Below is a small trained network, with its code and all its weights. Each question gives an input and a target symbol and asks what happens when units are switched off, that is, made to give their printed mean instead of their output.

import numpy as np


def w(rows, s, z=0):
    codes = np.array(rows[::2]) - 128.0
    scale = np.full(codes.shape[1], s)
    scale[-1] = z or s
    return codes * scale


def softmax(a):
    e = np.exp(a - a.max(-1, keepdims=True))
    return e / e.sum(-1, keepdims=True)


def log_softmax(a):
    a = a - a.max(-1, keepdims=True)
    return a - np.log(np.exp(a).sum(-1, keepdims=True))


def net(x, mask):
    ids = ['εζμξστφψ'.index(c) for c in x.split()]
    T = len(ids)
    res = E[ids] + P[:T]
    u = 0
    for l in range(2):
        r = res
        for j in range(3):
            rows = slice(4 * j, 4 * j + 4)
            q, k, v = (r @ M[l][rows].T for M in (Q, K, V))
            z = softmax(np.where(np.tri(T) > 0, q @ k.T / 4**0.5, -1e9)) @ v
            o = O[l][rows]
            res = res + np.where(mask[u + j], z, o[:, -1]) @ o[:, :-1]
        u += 3
    return log_softmax(res[-1] @ U[:, :-1].T + U[:, -1])


Q, K, V, O = {}, {}, {}, {}
E = w([
[151,247,181,107,94,117],'ε',
[104,198,191,167,189,112],'ζ',
[192,37,138,208,138,97],'μ',
[121,170,100,155,102,213],'ξ',
[238,27,127,154,30,86],'σ',
[134,146,133,133,57,18],'τ',
[194,99,222,166,162,49],'φ',
[172,119,186,163,164,206],'ψ',
],0.011)
P = w([
[117,26,131,105,183,91],'0',
[178,147,162,104,52,227],'1',
[177,175,203,112,60,242],'2',
[173,250,20,186,136,94],'3',
[208,132,210,95,2,234],'4',
[122,140,28,162,247,52],'5',
],0.0089)
Q[0] = w([
[165,183,2,239,140,115],'0.h0',
[144,175,137,111,126,106],'0.h0',
[106,127,188,52,51,145],'0.h0',
[176,120,234,132,121,134],'0.h0',
[144,165,110,131,110,62],'0.h1',
[150,93,135,185,90,187],'0.h1',
[116,139,144,92,152,159],'0.h1',
[96,80,170,81,98,162],'0.h1',
[174,123,253,119,30,204],'0.h2',
[94,33,120,93,139,129],'0.h2',
[121,80,215,88,104,184],'0.h2',
[215,125,75,240,212,104],'0.h2',
],0.0099)
K[0] = w([
[130,196,79,218,128,108],'0.h0',
[131,112,90,168,115,124],'0.h0',
[99,78,174,59,147,181],'0.h0',
[107,54,119,155,152,84],'0.h0',
[131,169,70,180,135,180],'0.h1',
[124,99,137,89,212,74],'0.h1',
[96,145,166,95,136,145],'0.h1',
[90,129,160,63,162,143],'0.h1',
[51,33,117,98,183,135],'0.h2',
[123,154,177,30,118,97],'0.h2',
[86,88,152,67,143,109],'0.h2',
[153,174,37,250,151,78],'0.h2',
],0.011)
V[0] = w([
[188,121,208,87,116,74],'0.h0',
[176,14,125,151,174,88],'0.h0',
[126,140,81,149,106,39],'0.h0',
[74,196,43,130,107,116],'0.h0',
[150,148,182,132,165,75],'0.h1',
[106,100,146,127,119,157],'0.h1',
[93,115,97,152,140,101],'0.h1',
[168,167,42,163,106,156],'0.h1',
[184,126,190,97,84,111],'0.h2',
[138,136,125,157,147,2],'0.h2',
[82,151,164,99,85,132],'0.h2',
[156,121,22,77,4,166],'0.h2',
],0.0089)
O[0] = w([
[170,204,58,85,89,150,179],'0.h0',
[95,127,85,136,30,189,255],'0.h0',
[90,134,61,191,165,73,159],'0.h0',
[127,101,142,162,207,70,51],'0.h0',
[122,199,141,111,117,118,132],'0.h1',
[129,72,165,74,102,151,131],'0.h1',
[69,105,168,141,76,55,114],'0.h1',
[101,87,91,206,166,199,139],'0.h1',
[145,177,37,34,122,183,166],'0.h2',
[60,253,91,142,107,79,192],'0.h2',
[206,120,100,92,162,70,56],'0.h2',
[135,63,26,168,169,197,161],'0.h2',
],0.0065,0.0082)
Q[1] = w([
[149,125,118,162,183,110],'1.h0',
[160,137,203,2,71,169],'1.h0',
[150,151,76,223,126,79],'1.h0',
[107,89,114,77,128,89],'1.h0',
[90,130,128,79,169,156],'1.h1',
[135,116,142,107,91,148],'1.h1',
[78,89,105,134,165,115],'1.h1',
[135,180,181,120,110,134],'1.h1',
[105,86,130,150,152,116],'1.h2',
[98,168,108,124,153,67],'1.h2',
[174,128,122,102,81,142],'1.h2',
[124,142,161,95,89,137],'1.h2',
],0.0087)
K[1] = w([
[189,254,153,198,237,139],'1.h0',
[93,67,157,16,140,87],'1.h0',
[184,150,96,220,143,133],'1.h0',
[185,156,198,18,82,191],'1.h0',
[50,138,137,137,172,182],'1.h1',
[91,131,157,54,80,99],'1.h1',
[184,100,134,226,179,185],'1.h1',
[114,165,181,54,149,136],'1.h1',
[165,171,175,178,148,213],'1.h2',
[189,202,153,168,153,84],'1.h2',
[35,143,156,93,145,130],'1.h2',
[125,95,138,70,132,146],'1.h2',
],0.0064)
V[1] = w([
[85,189,101,144,97,94],'1.h0',
[153,150,146,208,80,142],'1.h0',
[161,55,66,104,105,136],'1.h0',
[108,62,182,254,127,91],'1.h0',
[52,148,116,168,188,87],'1.h1',
[186,38,70,111,103,52],'1.h1',
[127,34,49,225,109,103],'1.h1',
[159,104,112,78,168,18],'1.h1',
[59,61,76,131,127,82],'1.h2',
[175,134,168,55,104,228],'1.h2',
[119,116,67,131,188,184],'1.h2',
[179,69,131,150,109,190],'1.h2',
],0.0069)
O[1] = w([
[59,146,91,185,76,73,175],'1.h0',
[57,28,141,133,147,111,196],'1.h0',
[158,170,96,133,129,228,204],'1.h0',
[114,32,226,124,81,167,98],'1.h0',
[174,127,131,172,89,222,24],'1.h1',
[112,209,175,94,175,176,139],'1.h1',
[96,171,118,61,119,208,188],'1.h1',
[166,253,158,213,130,149,1],'1.h1',
[126,202,201,176,63,216,121],'1.h2',
[99,69,83,12,146,85,196],'1.h2',
[167,131,86,149,104,174,121],'1.h2',
[140,65,128,78,147,158,186],'1.h2',
],0.0056,0.0099)
U = w([
[244,157,95,127,183,103,188],'ε',
[112,125,164,145,135,108,162],'ζ',
[2,74,162,156,76,139,7],'μ',
[165,101,196,141,131,184,253],'ξ',
[109,142,57,114,143,170,105],'σ',
[141,192,175,150,103,164,164],'τ',
[73,141,114,118,154,89,75],'φ',
[99,78,107,81,209,84,97],'ψ',
],0.006,0.0051)

Each question gives the input, a string of symbols that net reads in full, and the target symbol t.
The units are the heads (4 rows each of Q, K, V and O). Each row of codes is followed by its name. A weight is (code - 128) times the scale printed after its matrix; where a second scale follows, it is the last column's (O and U).
mask holds one flag per head, layer by layer. A switched-off head (its flag False) gives its mean, the last column of its rows in O, instead of its output. The means were averaged over made-up inputs and are rounded, as every weight is.
A unit's drop is (log p(t) with every unit on - log p(t) with that unit switched off) / (log p(t) with every unit on - log p(t) with every unit switched off).
The circuit of an input: a set's keep is (log p(t) with only the set's units on - log p(t) with every unit switched off) / (log p(t) with every unit on - log p(t) with every unit switched off). Starting from all 6 units, units are removed one at a time, each time the one whose removal leaves the highest keep (on an exact tie, the one counted first), for as long as the keep stays at least 0.8.
units of the circuit, in order: the units of the circuit, biggest drop first
unit that matters most: the unit with the biggest drop
which heads matter: for each layer, one digit per head in row order, 1 if its drop is at least 0.15 and else 0, layers parted by /
drop of u: that unit's drop, to one decimal
input σ ψ ξ μ σ ψ, target μ: unit that matters most : 1.h0
input μ μ σ ξ, target ξ: which heads matter : 101 / 110
input ε σ μ τ, target τ: units of the circuit, in order : 0.h0, 1.h2, 1.h1, 0.h2
input ψ φ σ μ, target μ: units of the circuit, in order : 1.h0, 0.h2, 0.h0
input σ σ μ φ σ σ, target φ: which heads matter : 101 / 100
input ξ ξ ξ τ σ σ, target τ: units of the circuit, in order : 0.h0, 1.h2, 1.h1, 0.h2
input ξ σ ψ, target ξ: units of the circuit, in order : 0.h2, 1.h0, 0.h0
input μ ξ ε ξ μ, target μ: units of the circuit, in order : 0.h2, 0.h0, 1.h1
input σ σ ζ, target σ: units of the circuit, in order : 0.h0, 0.h2, 1.h0
input μ ξ ζ, target μ: units of the circuit, in order : 0.h2, 1.h1, 0.h0
input μ σ μ ε μ σ, target ε: which heads matter : 101 / 010
input φ σ ξ σ ζ, target φ: which heads matter : 111 / 101
input σ σ τ, target σ: which heads matter : 101 / 100
input σ μ ψ τ, target τ: unit that matters most : 1.h2
input φ σ σ φ, target φ: units of the circuit, in order : 0.h2, 1.h0, 1.h2
input ψ σ μ σ φ, target ψ: units of the circuit, in order : 1.h2, 0.h0, 1.h1, 0.h2
input ζ ξ ε ψ ξ, target ζ: units of the circuit, in order : 0.h2, 1.h1, 0.h0, 1.h0
input μ σ τ, target μ: units of the circuit, in order : 0.h2, 0.h0, 1.h1
input ε σ ψ, target ε: which heads matter : 101 / 110
input φ φ σ, target φ: units of the circuit, in order : 0.h2, 1.h0, 1.h2, 0.h1
input ε ε ξ ξ, target ξ: unit that matters most : 0.h0
input σ ψ σ ψ ξ ξ, target ψ: units of the circuit, in order : 0.h0, 1.h2
input σ ξ ξ ψ, target ψ: units of the circuit, in order : 0.h0, 1.h2, 1.h1
input ζ σ ξ σ μ, target ζ: drop of 1.h0 : 0.1
input μ μ σ μ ε, target μ: drop of 0.h2 : 0.4
input σ ψ ξ ξ σ σ, target ξ: drop of 0.h1 : 0.2
input μ ξ σ σ ψ, target μ: drop of 1.h2 : 0.0
input ψ ξ ξ μ σ φ, target μ: unit that matters most : 1.h0
